Here is a tiny trained network, its code and every weight. The questions are about switching its units off for an input and a class, where a switched-off unit gives its printed mean instead of its output.

import numpy as np


def w(rows, s, z=0):
    codes = np.array(rows[::2]) - 128.0
    scale = np.full(codes.shape[1], s)
    scale[-1] = z or s
    return codes * scale


def norm(h):
    return h / np.sqrt((h * h).mean(-1, keepdims=True) + 1e-5)


def f(y):
    return y / 2 * (1 + np.tanh(0.7978845608 * (y + 0.044715 * y**3)))


def log_softmax(a):
    a = a - a.max(-1, keepdims=True)
    return a - np.log(np.exp(a).sum(-1, keepdims=True))


def net(x, mask):
    res = np.array(x, float).reshape(1, 8) / 4 @ E
    u = 0
    for l in range(3):
        y = f(norm(res) @ A[l][:, :-1].T + A[l][:, -1])
        res = res + np.where(mask[u : u + 15], y, B[l][:, -1]) @ B[l][:, :-1]
        u += 15
    return log_softmax(norm(res)[-1] @ U[:, :-1].T + U[:, -1])


A, B = {}, {}
E = w([
[50,15,74,35,158,150],'x0',
[82,68,211,185,152,110],'x1',
[126,128,128,127,128,130],'x2',
[185,106,155,137,134,239],'x3',
[130,126,126,130,126,127],'x4',
[133,129,128,130,129,127],'x5',
[221,94,214,26,112,68],'x6',
[113,101,122,136,5,141],'x7',
],0.012)
A[0] = w([
[143,93,132,89,139,101,111],'L0N1',
[159,95,167,66,111,112,32],'L0N2',
[79,140,77,187,134,168,3],'L0N3',
[166,74,135,114,145,243,93],'L0N4',
[95,68,154,168,147,105,66],'L0N5',
[98,94,118,130,24,133,114],'L0N6',
[127,142,118,116,251,116,33],'L0N7',
[117,108,192,195,131,108,100],'L0N8',
[85,103,79,119,154,153,165],'L0N9',
[147,159,72,83,134,141,60],'L0N10',
[172,178,73,124,113,125,127],'L0N11',
[136,151,58,53,101,146,86],'L0N12',
[69,85,209,128,134,134,72],'L0N13',
[75,118,82,108,123,13,74],'L0N14',
[97,61,119,104,140,140,71],'L0N15',
],0.025,0.0072)
B[0] = w([
[137,126,80,85,134,83,183],'L0N1',
[159,146,92,81,202,60,200],'L0N2',
[124,167,48,140,254,97,218],'L0N3',
[27,135,228,149,149,117,216],'L0N4',
[139,50,111,151,153,173,189],'L0N5',
[146,187,123,68,125,225,237],'L0N6',
[150,182,125,72,105,244,222],'L0N7',
[187,78,143,200,120,146,212],'L0N8',
[106,137,48,115,82,99,232],'L0N9',
[147,46,136,143,147,156,171],'L0N10',
[171,78,150,207,129,145,209],'L0N11',
[140,20,112,147,130,177,204],'L0N12',
[147,32,124,131,155,178,204],'L0N13',
[34,136,228,154,161,123,247],'L0N14',
[119,101,92,126,34,106,198],'L0N15',
],0.041,0.011)
A[1] = w([
[86,127,78,84,19,86,63],'L1N1',
[156,107,164,97,130,120,86],'L1N2',
[78,201,27,188,158,78,38],'L1N3',
[136,151,90,131,110,107,43],'L1N4',
[71,117,100,97,65,104,21],'L1N5',
[142,174,128,72,87,184,111],'L1N6',
[183,204,135,38,137,223,36],'L1N7',
[101,122,219,106,111,103,50],'L1N8',
[207,96,204,69,158,65,132],'L1N9',
[219,136,186,29,135,4,106],'L1N10',
[202,96,147,59,127,92,113],'L1N11',
[251,224,144,248,32,75,114],'L1N12',
[8,175,254,155,146,91,48],'L1N13',
[178,63,128,135,134,118,4],'L1N14',
[142,164,163,65,147,192,55],'L1N15',
],0.021,0.0033)
B[1] = w([
[176,137,171,51,96,53,171],'L1N1',
[112,140,101,150,156,132,157],'L1N2',
[171,194,101,72,216,108,215],'L1N3',
[115,112,123,154,157,152,124],'L1N4',
[164,140,157,98,113,52,168],'L1N5',
[128,163,92,113,53,161,190],'L1N6',
[95,162,55,112,10,196,254],'L1N7',
[116,175,122,152,173,159,174],'L1N8',
[112,158,63,148,226,132,222],'L1N9',
[135,179,42,82,243,90,198],'L1N10',
[118,144,58,173,155,131,186],'L1N11',
[246,147,253,13,139,36,213],'L1N12',
[40,178,189,223,62,73,249],'L1N13',
[148,106,114,164,127,176,202],'L1N14',
[92,166,116,139,68,187,223],'L1N15',
],0.037,0.0089)
A[2] = w([
[65,35,39,47,54,5,65],'L2N1',
[206,98,166,82,122,49,64],'L2N2',
[176,113,142,89,85,81,95],'L2N3',
[176,33,149,153,120,145,2],'L2N4',
[142,136,74,142,145,75,103],'L2N5',
[176,107,140,109,58,62,88],'L2N6',
[171,42,98,193,102,109,10],'L2N7',
[43,127,239,129,144,138,48],'L2N8',
[170,138,138,105,130,109,120],'L2N9',
[139,39,114,120,121,132,74],'L2N10',
[140,95,132,149,129,91,13],'L2N11',
[152,157,14,182,143,68,43],'L2N12',
[169,52,144,134,119,173,72],'L2N13',
[159,134,134,122,141,120,118],'L2N14',
[124,140,77,105,37,185,73],'L2N15',
],0.02,0.0027)
B[2] = w([
[253,182,238,119,162,130,217],'L2N1',
[85,104,163,36,74,101,179],'L2N2',
[140,118,156,79,146,102,158],'L2N3',
[152,66,143,150,146,189,197],'L2N4',
[98,128,121,77,150,152,178],'L2N5',
[148,147,142,59,175,121,158],'L2N6',
[156,111,150,169,154,183,180],'L2N7',
[110,136,129,202,111,37,229],'L2N8',
[114,105,138,76,124,114,147],'L2N9',
[182,128,147,194,132,141,180],'L2N10',
[128,139,118,128,114,156,131],'L2N11',
[79,116,129,45,189,122,224],'L2N12',
[147,65,108,165,110,121,204],'L2N13',
[106,101,124,79,125,116,140],'L2N14',
[133,133,107,95,37,80,254],'L2N15',
],0.039,0.0097)
U = w([
[120,169,41,106,217,108,83],'0',
[163,7,127,185,119,169,78],'1',
[121,128,135,121,99,114,248],'2',
[51,164,195,192,102,60,72],'3',
[202,136,200,56,89,71,71],'4',
[128,124,117,122,101,130,210],'5',
[98,153,82,98,20,171,71],'6',
[128,131,125,125,112,126,184],'7',
],0.012,0.011)

Each question gives the input, the list of numbers given to net, and the class t.
The units are the neurons (one row each of A and B). Each row of codes is followed by its name. A weight is (code - 128) times the scale printed after its matrix; where a second scale follows, it is the last column's (A, B and U).
mask holds one flag per neuron, layer by layer. A switched-off neuron (its flag False) gives its mean, the last column of its row in B, instead of its output. The means were averaged over made-up inputs and are rounded, as every weight is.
A unit's drop is (log p(t) with every unit on - log p(t) with that unit switched off) / (log p(t) with every unit on - log p(t) with every unit switched off).
The circuit of an input: a set's keep is (log p(t) with only the set's units on - log p(t) with every unit switched off) / (log p(t) with every unit on - log p(t) with every unit switched off). Starting from the 12 units with the biggest drops (on a tie, the unit counted first), units are removed one at a time, each time the one whose removal leaves the highest keep (on an exact tie, the one counted first), for as long as the keep stays at least 0.8.
units of the circuit, in order: the units of the circuit, biggest drop first
most important unit: the unit with the biggest drop
k most important neurons: the k neurons with the biggest drops, biggest first
input [-7,-8,-3,7,6,1,1,-6], class 1: most important unit	L0N11
input [8,0,-2,-5,6,4,0,-6], class 4: units of the circuit, in order	[L0N15 L2N1]
input [2,1,3,6,2,-1,1,-8], class 6: units of the circuit, in order	[L0N7 L1N7]
input [3,-8,-2,7,8,3,-7,-6], class 1: 2 most important neurons	[L0N12 L0N10]
input [2,-6,-3,6,-7,-4,5,8], class 6: units of the circuit, in order	[L0N6 L1N7]
input [2,8,5,7,4,8,4,7], class 1: 4 most important neurons	[L0N13 L0N14 L0N8 L0N5]
input [5,2,-6,6,5,-7,7,-4], class 0: 2 most important neurons	[L0N2 L0N14]
input [7,4,4,7,2,1,1,-8], class 6: units of the circuit, in order	[L0N7 L1N15]
input [8,0,5,-1,-7,0,5,5], class 4: 2 most important neurons	[L0N15 L2N1]
input [-7,1,-4,-3,-8,-7,8,4], class 0: units of the circuit, in order	[L0N2 L1N9]
input [1,-2,0,4,2,2,-2,6], class 6: units of the circuit, in order	[L0N6 L1N7]
input [1,-2,-5,-4,-4,-3,4,-6], class 6: units of the circuit, in order	[L0N7 L1N7]
input [-7,1,-7,-4,-5,3,8,-4], class 0: units of the circuit, in order	[L1N9 L0N2]
input [8,-4,8,-2,4,3,1,3], class 4: most important unit	L2N1
input [1,4,2,3,-5,-4,5,7], class 6: 2 most important neurons	[L0N6 L1N7]
input [8,-6,-8,-2,0,5,-4,-1], class 4: 3 most important neurons	[L0N9 L2N1 L0N15]
input [3,-1,-7,-7,-2,3,6,8], class 6: 4 most important neurons	[L0N6 L0N4 L1N7 L1N15]
input [4,8,4,-8,3,-7,8,0], class 0: 2 most important neurons	[L0N2 L0N1]
input [-8,0,0,-8,2,-6,0,5], class 3: 2 most important neurons	[L0N14 L1N13]
input [0,-7,0,-5,3,5,-1,7], class 1: most important unit	L0N12
input [-1,7,2,5,-6,2,1,2], class 1: 3 most important neurons	[L0N13 L0N8 L0N14]
input [-7,3,-6,-5,-1,-2,-2,-6], class 4: 3 most important neurons	[L1N12 L0N8 L0N6]
input [-2,0,7,8,4,-4,3,8], class 3: 2 most important neurons	[L0N4 L1N13]
